Below are the code and all the weights of a small trained network. Each question names an input and a class and asks about switching units off, where a switched-off unit gives its printed mean instead of its output.

import numpy as np


def w(rows, s, z=0):
    codes = np.array(rows[::2]) - 128.0
    scale = np.full(codes.shape[1], s)
    scale[-1] = z or s
    return codes * scale


def f(y):
    return np.maximum(y, 0)


def log_softmax(a):
    a = a - a.max(-1, keepdims=True)
    return a - np.log(np.exp(a).sum(-1, keepdims=True))


def net(x, mask):
    res = np.array(x, float).reshape(1, 7) / 4 @ E
    y = f(res @ A[0][:, :-1].T + A[0][:, -1])
    res = res + np.where(mask, y, B[0][:, -1]) @ B[0][:, :-1]
    return log_softmax(res[-1] @ U[:, :-1].T + U[:, -1])


A, B = {}, {}
E = w([
[99,1,167],'x0',
[129,127,125],'x1',
[127,127,127],'x2',
[129,129,130],'x3',
[62,148,135],'x4',
[182,135,189],'x5',
[130,130,127],'x6',
],0.009)
A[0] = w([
[70,201,99,144],'n0',
[78,108,67,95],'n1',
[194,89,137,149],'n2',
[126,190,99,84],'n3',
[84,201,41,87],'n4',
[173,100,144,113],'n5',
[162,82,23,135],'n6',
[149,101,159,43],'n7',
[182,189,85,171],'n8',
[159,98,132,73],'n9',
[102,88,136,99],'n10',
[127,186,254,133],'n11',
[126,101,126,174],'n12',
[223,209,101,6],'n13',
[189,193,88,211],'n14',
[224,56,166,72],'n15',
[164,148,131,213],'n16',
[91,52,90,214],'n17',
[113,107,103,142],'n18',
[182,105,52,201],'n19',
[169,171,110,207],'n20',
[27,105,153,54],'n21',
[40,214,80,136],'n22',
[163,81,19,132],'n23',
[171,188,135,252],'n24',
],0.0092,0.0032)
B[0] = w([
[164,116,81,226],'n0',
[111,137,105,182],'n1',
[175,140,157,180],'n2',
[171,128,161,192],'n3',
[190,122,87,230],'n4',
[172,141,144,159],'n5',
[77,131,149,177],'n6',
[166,127,114,143],'n7',
[65,142,144,234],'n8',
[159,135,125,143],'n9',
[98,149,127,167],'n10',
[89,116,167,200],'n11',
[137,144,149,168],'n12',
[135,101,251,218],'n13',
[57,115,111,254],'n14',
[231,143,141,194],'n15',
[91,113,108,193],'n16',
[118,151,185,236],'n17',
[114,139,136,159],'n18',
[121,128,177,191],'n19',
[81,126,107,218],'n20',
[73,134,78,189],'n21',
[176,110,49,251],'n22',
[76,124,149,178],'n23',
[86,124,82,247],'n24',
],0.019,0.0053)
U = w([
[85,166,87,218],'0',
[124,163,189,164],'1',
[247,166,66,2],'2',
],0.012,0.0009)

Each question gives the input, the list of numbers given to net, and the class t.
The units are the neurons (one row each of A and B). Each row of codes is followed by its name. A weight is (code - 128) times the scale printed after its matrix; where a second scale follows, it is the last column's (A, B and U).
mask holds one flag per neuron, in row order. A switched-off neuron (its flag False) gives its mean, the last column of its row in B, instead of its output. The means were averaged over made-up inputs and are rounded, as every weight is.
A unit's drop is (log p(t) with every unit on - log p(t) with that unit switched off) / (log p(t) with every unit on - log p(t) with every unit switched off).
The circuit of an input: a set's keep is (log p(t) with only the set's units on - log p(t) with every unit switched off) / (log p(t) with every unit on - log p(t) with every unit switched off). Starting from the 12 units with the biggest drops (on a tie, the unit counted first), units are removed one at a time, each time the one whose removal leaves the highest keep (on an exact tie, the one counted first), for as long as the keep stays at least 0.8.
units of the circuit, in order: the units of the circuit, biggest drop first
unit that matters most: the unit with the biggest drop
k most important neurons: the k neurons with the biggest drops, biggest first
drop of u: that unit's drop, to one decimal
input [2,-7,6,8,-4,-3,0], class 1: unit that matters most	n22
input [6,7,0,4,-4,-7,6], class 1: units of the circuit, in order	(n17 n22)
input [4,-8,5,-6,-7,1,-2], class 2: 3 most important neurons	(n15 n13 n8)
input [3,4,4,0,-2,2,7], class 2: 2 most important neurons	(n13 n15)
input [-5,4,-4,1,2,-8,-8], class 2: 2 most important neurons	(n4 n22)
input [-6,1,0,5,2,-2,0], class 2: 4 most important neurons	(n4 n22 n0 n3)
input [-6,7,0,-1,8,-1,2], class 2: 2 most important neurons	(n22 n4)
input [6,8,3,3,0,6,0], class 2: 2 most important neurons	(n15 n13)
input [3,-4,2,-1,-3,-5,0], class 1: drop of n17	0.2
input [-6,-8,-7,1,-6,7,-8], class 1: drop of n13	1.0
input [7,2,1,0,-8,3,0], class 2: drop of n0	0.0
